(in the rows, 128 means zero)
Each row of numbers stands for one object and depends on some of the facts below. Use the named rows to name the rest.

There are 2 kinds of fact about the objects: skoze, drulos.
bagugrar skoze: nugrak neplol tiko toges
bimu skoze: brugre nodom
biplil skoze: rali
boplor skoze: brigegra pakan brugre
brestal skoze: dosi voflil
brigegra skoze: nagra gebredro
briklis skoze: genul
britrikur skoze: nagra
brugre skoze: stestus
bufesem skoze: voflil briklis
darir skoze: bufesem
davu skoze: skugro dumel
dosi skoze: logru
dozal skoze: nugrak
dretaba skoze: skugro grimun dridregrar rastem
dridregrar skoze: nugrak viflek rali
drirel skoze: triskun drufom
drufom skoze: treplim flafin
dumel skoze: pakan flafin
figri skoze: stafle
fladraflem skoze: kisun
flafin skoze: satik
flivem skoze: rirul nugrak
gebredro skoze: tepli suzonos
genul skoze: plitar stestus
gerok skoze: triskun
gibir skoze: dumel
grabon skoze: skape ploflak
gratri skoze: motreklos
gribri skoze: britrikur
gridror skoze: suzonos
grimun skoze: stide
kisun skoze: triskun
kliplin skoze: pubir drufom
klubral skoze: bogu tepli klarobre
laplu skoze: gerok
logru skoze: skaploskin stafle
mefezir skoze: pubir
motreklos skoze: tripum
nagra skoze: pubir
napem skoze: bogu rirul
nodom skoze: soplur stanek brugre
pakan skoze: tripum drufom
pamun skoze: dridregrar
plitar skoze: kliplin
plopum skoze: grabon
pubir skoze: stestus
ragel skoze: bogu
raskes skoze: suzonos
rasur skoze: bimu
rirul skoze: treplim kliplin stestus
rutrek skoze: satik
simi skoze: stotrom gebredro
skabo skoze: foste
skape skoze: bastam gratri ploflak
skebos skoze: soplur flafin
skuflos skoze: bimu dridregrar
skugro skoze: stisige bimu
soplur skoze: tripum flafin
stabru skoze: brugre
stafle skoze: pubir
stanek skoze: skaploskin satik
stisige skoze: pitram
sune skoze: dozal drirel
suzonos skoze: treplim
tefu skoze: bastam foste bufesem kisun
tepli skoze: stafle
tofos skoze: stestus
toges skoze: gistal
treplim skoze: skaploskin
tripum skoze: skaploskin viflek stanek
triskik skoze: britrikur stide motreklos
tudrir skoze: treplim flafin
vaklilur skoze: bibegul dridregrar tudrir
vetor skoze: bogu triskun
vibrek skoze: ragel pubir stanek
vibrum skoze: bogu
viflek skoze: suzonos
voflil skoze: neplol klubral tudrir
zoflol skoze: skaploskin
zutonas skoze: treplim skaploskin drufom
[bagugrar bastam bimu biplil boplor brugre davu dresoplos dretaba drirel drufom genul gratri grimun kisun kliplin klubral nodom nugrak ploflak rutrek satik skabo skugro soplur stotrom sufer suzonos tiko tofos tripum triskik tudrir voflil] drulos b
[bibegul bogu brestal brigegra briklis britrikur bufesem darir dosi dozal dridregrar dumel figri fladraflem flafin flivem foste gebredro gerok gibir gistal grabon gribri gridror klarobre laplu logru mefezir motreklos nagra napem neplol pakan pamun pitram plitar plopum pubir ragel rali raskes rastem rasur rirul simi skape skaploskin skebos skuflos stabru stafle stanek stestus stide stisige sune tefu tepli toges treplim triskun vaklilur vetor vibrek vibrum viflek zoflol zutonas] drulos a

Named rows:
[109 113  91 117 101 172 122 121 105  75  69  84] -> davu
[105 146 120 116 161  99 143  96 174 148 149 194] -> nagra
[105 108  86 107 114 170 140 124 106  81  90  78] -> grimun
[107 150 129 120 156  97 139  94 178 144 138 186] -> stabru
[116 151 111 116 164 110 151 108 176 128 141 195] -> motreklos
[107 158 119 131 166 113 143 111 184 127 145 172] -> plopum
[124 155 121 115 159 112 140 108 177 125 128 193] -> dumel
[122 151 117 114 167 106 127 116 166 143 143 180] -> vibrum
[103 152 125 105 165  96 143  93 174 151 150 203] -> pubir
[108 149 130 114 158  97 143 100 173 138 136 189] -> rirul
[116 146 138 114 158 100 153 100 173 136 135 170] -> skuflos
[116 171 127  95 174 115 154 119 168 148 149 169] -> gistal
[118 152 130 101 176 111 129 106 171 135 135 181] -> gerok
[120 151 130 106 175 110 131 108 175 131 134 176] -> laplu
[120 150 116 107 170 110 129 113 166 142 145 188] -> ragel
[107 117  84 111 108 169 118 140  91  87  90  83] -> klubral
[100 127 110  70 131 169 152 127  92  89  94  77] -> nugrak
[122 148 129 114 169 108 123 114 167 137 137 175] -> vetor
[115 157 144  95 172 104 160 111 168 140 144 166] -> dozal
[109 104 100 115 106 167 139 123 101  81  80  67] -> dretaba
[ 90 128  84 100 122 178 135 127 112  69  97  84] -> ploflak
[119 147 120 122 157 101 148 115 169 130 138 186] -> raskes
[101 122  99  87 131 175 119 124 101  74  81  81] -> kisun

Name these rows:
[117 158 126  82 187 114 132 102 171 137 142 193]	triskun
[105 128 113 102 108 170 141 142  92  80  82  53]	bagugrar
[103 135 104  82 121 176 142 138  94  88  90  69]	tiko
[116 148 116 118 162 101 146 115 170 141 148 194]	gebredro
[106 117  97  93 118 171 120 124  98  69  73  85]	drirel
[101 106  86 125 103 166 134 126 107  74  84  79]	triskik
[106 128  83  90 115 178 128 125 101  70  77 107]	satik
[109 123  86 110 105 172 125 131 102  66  69  92]	rutrek
[100 155 126  98 169  99 147  89 175 148 149 203]	stestus
[107 164 124 110 164 107 140 111 173 139 144 180]	bufesem
[121 161 121 103 165 111 140 108 175 128 132 203]	flafin
[117 146 119 128 153 101 130 111 172 134 134 188]	vibrek
[ 99 119  97  99 108 169 130 111 105  85  79  91]	bimu
[ 90 120  97  94 112 163 132 110 103  90  86  98]	brugre
[121 145 116 130 156 100 143 117 172 138 143 182]	simi
[ 96 127  97 108 117 175 126 131 107  74  85  70]	skabo
[117 147 123 120 160 101 131 112 170 140 139 180]	napem
[114 159 114 100 172 107 150 107 175 132 142 211]	skaploskin
[105 122  93  96 112 170 127 126 103  70  75 102]	drufom
[112 151 112 110 172 110 155 100 179 142 153 189]	stide
[122 155 117 107 168 116 142  99 176 148 142 182]	pitram
[117 171 128  94 174 110 154 121 164 145 150 177]	neplol
[118 153 139  89 179 102 167 102 169 141 149 174]	rali

